[[136 129 133 137 116 113]
 [128 107 124 126 100 129]
 [142 114 121 119 103 115]
 [117 128 138 129 120 110]
 [126 136 136 129 139 131]
 [139 130 111 138 129 117]] ==> 133

[[120 124 142 122 123 127 128 141 102 134]
 [133 114 133 118 131 125 137 152 124 113]
 [111 132 136 128 131 128 106 137 113 133]
 [134 133 130 123 124 126 118 114 124 156]
 [118 142 127 142 111 127 142 124 119 115]
 [137 127 117 129 138 127 148 119 148 131]
 [132 137 128 125 124 123 112 116 127 155]
 [129 144 124 125 127 127 133 135 125 157]
 [131 131 130 127 125 130 134 106 123 154]] ==> 142

[[150 109 138 126 148 106 148 100]
 [121 151 127 120 124 115 130 125]
 [133 145 129 115 140 121 130 129]
 [124 118 117 139 125 123 152 140]
 [126 123 144 128 143 131 120 145]
 [115 128 130 116 122 116 148 114]
 [122 136 135 134 142 122 137 115]] ==> 138

[[126 134 127 133 127 123 125 131 134 131 125 125 126 138]
 [126 110 115 117 135 131 132 148 123 134 114 130 146 128]
 [120 124 135 126 136 129 125 139 134 128 119 132 134 121]
 [122 124 122 130 156 123 132 136 124 112 117 140 131 119]
 [125 134 124 130 121 124 127 118 129 132 137 123 131 139]
 [134 126 112 124 137 127 130 129 126 124 132 128 131 140]
 [113 135 142 109 131 117 145 126 119 120 121 134 122 124]] ==> 127

[[114 120 121 144 109 127 138 139]
 [115 127 121 119 128 118 105 125]
 [128 141 128 147 142 135 130 118]
 [117 118 150 118 116 121 124 128]
 [150 123 111 138 133 129 120 133]
 [135 153 146 128 128 120 136 135]
 [104 126 136 143 131 127 139 128]
 [126 128 147 127 114 125 146 128]] ==> 121

[[130 130 130 139 139 139 130 139 139]
 [126 126 126 143 143 143 126 143 143]
 [121 121 121 148 148 148 121 148 149]
 [149 149 149 121 121 121 148 121 121]
 [147 147 147 122 122 122 147 123 122]
 [145 145 145 125 125 125 145 125 125]] ==> 130

[[115 130 150 125 136 126 138 125 107 125 130 129 143 108 128 129]
 [126 126 112 127 131 130 122 121 140 115 132 119 140 138 136 127]
 [139 141 124 130 135 131 126 111 125 125 105 106 136 133 131 128]
 [125 120 131 118 131 133 109 138 126 116 126 151 128 132 118 121]
 [117 134 148 121 140 135 137 122 113 128 125 130 130 118 133 136]
 [134 118 132 134 135 145 105 123 139 118 142 136 131 138 118 116]
 [117 113 118 127 130 117 108 118 144 123 139 153 132 130 124 122]
 [121 119 119 121 129 120 121 119 144 126 148 145 132 128 123 124]
 [115 114 108 131 131 126 117 115 149 132 140 145 129 127 119 125]
 [145 127 137 130 107 127 129 130 106 125 102 137 119 116 108 122]] ==> 150

[[145 128 113 136 132 121 121 136 122 125 119 140 122 128 126]
 [115 117 136 126 139 130 136 134 135 127 122 126 135 122 135]
 [123 116 123 140 135 129 129 137 128 134 126 127 141 120 119]
 [129 137 121 112 138 131 123 140 153 127 143 121 138 138 111]
 [125 120 125 125 116 126 122 115 120 141 141 132 147 133 133]] ==> 113

[[130 133 130 138 131 122 137 121 121 124 125 119 134]
 [149 130 130 151 131 124 153 128 131 122 133 121 147]
 [121 129 128 123 128 127 122 125 124 129 125 127 123]
 [123 122 125 114 125 136 115 135 136 133 131 139 119]
 [141 137 132 154 133 116 154 119 118 119 127 111 147]] ==> 130
---
Input: [152 152 148 115 123 119 138]
Output: 152
Input: [103 151 117 109 135]
Output: 151
Input: [148 108 134 120 102 143 105]
Output: 108
Input: [120 101 125 143 140 133 129]
Output: 101
Input: [119 116 111 102 108 117 103]
Output: 116
Input: [106 138 116 128]
Output: 138
Input: [142 156 143 132]
Output: 156
---
[124 131 121  99 142] -> 124
[118 139 135 144 122 149 115] -> 118
[151 139 107 127] -> 151
[151 119 117 102] -> 151
[158 135 118 133 126 131] -> 158
[154 154 106 101 100 102 136] -> 154
---
[124 134 114 131 144 131 152] ans = 131, 152

[109 114 126 150 103] ans = 126, 150

[[128 140 129 129 122 120 138]
 [142 153 137 139 111 128 156]
 [139 138 131 128 122 122 135]] ans = 139, 156

[154 127 129 124 128] ans = 129, 154

[157 127 121 139 119] ans = 121, 157

[121 126 145 149 104] ans = 145, 149
---
149  125  131  125   98  148  131
121  135  115  122  121  142  131
value 142

116  153  126  139
134  145  139  104
140  125  110  119
value 139

118  147  134  135  106  109  131
124  155  135  127  104  104  124
value 104

120  120  133  140  138  125
112  116  147  151  126  137
value 126

130  155  118  125  124  129
123  137  115  130  140  123
value 140

131  157  155  137  120
114  135  140  123  139
104  130  133  120  140
value 123

123  147  130  121  132  143
116  136  136  119  157  110
value 157

117  132  147  127  130  139   99
113  124  112  152  154  120  143
157  143  122  104  115  117  120
value 120
---
(105, 154, 123, 128, 137, 112, 144) ans = 105
(109, 106, 126, 114, 129) ans = 109
(155, 153, 125, 100, 122, 115, 111) ans = 155
(151, 117, 122, 140) ans = 151
(144, 130, 129, 157, 133, 124) ans = 144
(144, 121, 143, 99) ans = 144
(141, 113, 139, 99) ans = 141
(129, 128, 118, 103) ans = 129
(130, 144, 120, 135, 124, 155) ans = 130
---
[121 129 106 152 153 100 110] >> 106
[154 135 117 121 129 117 125] >> 117
[150 145 122 126 157 103 139] >> 122
[128 111 115 128 144 143 153] >> 115
[129 110 127 107 132 146 135] >> 127
[153 130 147 133 137 135 136] >> 147
